Below are the code and all the weights of a small trained network. Each question names an input and a target symbol and asks about switching units off, where a switched-off unit gives its printed mean instead of its output.

import numpy as np


def w(rows, s, z=0):
    codes = np.array(rows[::2]) - 128.0
    scale = np.full(codes.shape[1], s)
    scale[-1] = z or s
    return codes * scale


def norm(h):
    return h / np.sqrt((h * h).mean(-1, keepdims=True) + 1e-5)


def f(y):
    return y / 2 * (1 + np.tanh(0.7978845608 * (y + 0.044715 * y**3)))


def softmax(a):
    e = np.exp(a - a.max(-1, keepdims=True))
    return e / e.sum(-1, keepdims=True)


def log_softmax(a):
    a = a - a.max(-1, keepdims=True)
    return a - np.log(np.exp(a).sum(-1, keepdims=True))


def net(x, mask):
    ids = ['ΔΞΦΨαζηθμστω'.index(c) for c in x.split()]
    T = len(ids)
    res = E[ids] + P[:T]
    u = 0
    for l in range(2):
        q, k, v = (norm(res) @ M[l].T for M in (Q, K, V))
        z = softmax(np.where(np.tri(T) > 0, q @ k.T / 2**0.5, -1e9)) @ v
        res = res + np.where(mask[u], z, O[l][:, -1]) @ O[l][:, :-1]
        u += 1
        y = f(norm(res) @ A[l][:, :-1].T + A[l][:, -1])
        res = res + np.where(mask[u : u + 4], y, B[l][:, -1]) @ B[l][:, :-1]
        u += 4
    return log_softmax(norm(res)[-1] @ U[:, :-1].T + U[:, -1])


Q, K, V, O, A, B = {}, {}, {}, {}, {}, {}
E = w([
[116,124,146,167],'Δ',
[53,241,4,140],'Ξ',
[42,140,90,114],'Φ',
[125,120,179,131],'Ψ',
[105,123,137,155],'α',
[109,168,137,135],'ζ',
[90,33,156,115],'η',
[140,181,104,94],'θ',
[94,142,141,147],'μ',
[129,113,93,120],'σ',
[239,178,111,201],'τ',
[151,133,130,97],'ω',
],0.021)
P = w([
[251,57,246,140],'0',
[76,172,240,88],'1',
[83,151,233,115],'2',
[97,132,213,102],'3',
[108,142,201,90],'4',
[101,127,190,106],'5',
[98,140,202,99],'6',
[110,127,202,109],'7',
[116,125,196,118],'8',
[116,115,198,129],'9',
[120,119,168,105],'10',
[135,104,173,118],'11',
[133,103,170,114],'12',
[130,112,158,99],'13',
],0.0027)
Q[0] = w([
[1,233,107,26],'0.h0',
[98,212,196,178],'0.h0',
],0.0065)
K[0] = w([
[255,93,17,190],'0.h0',
[35,15,86,79],'0.h0',
],0.0055)
V[0] = w([
[72,170,77,122],'0.h0',
[154,3,70,45],'0.h0',
],0.0023)
O[0] = w([
[30,115,206,45,196],'0.h0',
[1,25,63,224,1],'0.h0',
],0.0035,0.00073)
A[0] = w([
[127,2,138,3,252],'0.n0',
[206,143,128,35,74],'0.n1',
[18,236,72,98,105],'0.n2',
[224,99,206,171,144],'0.n3',
],0.0062,0.0026)
B[0] = w([
[97,119,154,254,202],'0.n0',
[70,108,108,121,143],'0.n1',
[164,51,149,149,255],'0.n2',
[116,77,125,78,161],'0.n3',
],0.0083,0.0045)
Q[1] = w([
[26,4,177,248],'1.h0',
[230,162,145,1],'1.h0',
],0.0074)
K[1] = w([
[153,6,177,175],'1.h0',
[118,253,117,29],'1.h0',
],0.0066)
V[1] = w([
[139,191,203,255],'1.h0',
[41,160,188,124],'1.h0',
],0.0086)
O[1] = w([
[163,73,2,97,254],'1.h0',
[116,172,33,55,250],'1.h0',
],0.0084,0.0049)
A[1] = w([
[254,177,149,157,154],'1.n0',
[145,58,66,226,3],'1.n1',
[59,105,106,75,66],'1.n2',
[175,65,33,28,12],'1.n3',
],0.006,0.0018)
B[1] = w([
[230,129,119,83,130],'1.n0',
[166,144,166,189,159],'1.n1',
[194,2,159,117,179],'1.n2',
[116,100,125,161,254],'1.n3',
],0.0079,0.0052)
U = w([
[157,107,157,139,74],'Δ',
[69,208,80,129,101],'Ξ',
[149,61,187,54,84],'Φ',
[8,130,126,97,85],'Ψ',
[123,131,129,118,73],'α',
[173,144,94,52,86],'ζ',
[145,156,99,222,92],'η',
[128,172,158,90,255],'θ',
[125,146,133,104,162],'μ',
[115,116,184,189,185],'σ',
[216,150,132,125,214],'τ',
[152,142,140,130,195],'ω',
],0.015,0.0071)

Each question gives the input, a string of symbols that net reads in full, and the target symbol t.
The units are the heads (2 rows each of Q, K, V and O) and the neurons (one row each of A and B). Each row of codes is followed by its name. A weight is (code - 128) times the scale printed after its matrix; where a second scale follows, it is the last column's (O, A, B and U).
mask holds one flag per unit, layer by layer, with each layer's heads first. A switched-off unit (its flag False) gives its mean, the last column of its rows in O or B, instead of its output. The means were averaged over made-up inputs and are rounded, as every weight is.
A unit's drop is (log p(t) with every unit on - log p(t) with that unit switched off) / (log p(t) with every unit on - log p(t) with every unit switched off).
The circuit of an input: a set's keep is (log p(t) with only the set's units on - log p(t) with every unit switched off) / (log p(t) with every unit on - log p(t) with every unit switched off). Starting from all 10 units, units are removed one at a time, each time the one whose removal leaves the highest keep (on an exact tie, the one counted first), for as long as the keep stays at least 0.8.
circuit, biggest first: the units of the circuit, biggest drop first
top k neurons: the k neurons with the biggest drops, biggest first
top k neurons in layer l: the k neurons of layer l with the biggest drops, biggest first
drop of u: that unit's drop, to one decimal
input ω Φ σ ω, target σ: top 2 neurons	(0.n0, 0.n3)
input σ Δ θ, target σ: circuit, biggest first	(1.h0, 0.n2)
input α Δ ω Ψ Φ Φ ζ, target ζ: top 2 neurons	(0.n0, 0.n2)
input θ Φ μ τ ζ, target τ: circuit, biggest first	(0.n2, 0.n3, 0.n0, 0.n1)
input τ τ θ τ ζ, target τ: top neuron	(1.n0)
input ζ θ θ Ψ ζ, target θ: circuit, biggest first	(0.n0, 1.h0)
input α τ Φ Δ, target Φ: top 4 neurons	(0.n0, 0.n3, 0.n2, 1.n2)
input α μ μ, target Φ: top 2 neurons	(0.n0, 0.n2)
input α Φ α, target Φ: top 3 neurons	(0.n0, 0.n2, 0.n3)
input Φ θ α, target Ψ: top 4 neurons	(0.n2, 0.n0, 1.n0, 1.n1)
input Ψ η τ σ, target η: top 2 neurons in layer 0	(0.n0, 0.n3)
input α Φ Φ α, target Φ: top 2 neurons	(0.n0, 0.n2)
input Δ Ξ ζ θ ζ, target θ: top 3 neurons	(0.n0, 1.n2, 0.n1)
input σ Ξ α ω, target η: top 2 neurons	(0.n0, 1.n1)
input θ α σ σ Ψ θ Ξ η σ σ, target η: drop of 0.n2	0.0
input μ Φ θ Ξ ζ η α η η Ψ θ Ψ θ, target θ: drop of 0.n1	0.3
input Φ Φ ω, target Ψ: drop of 1.n0	0.1
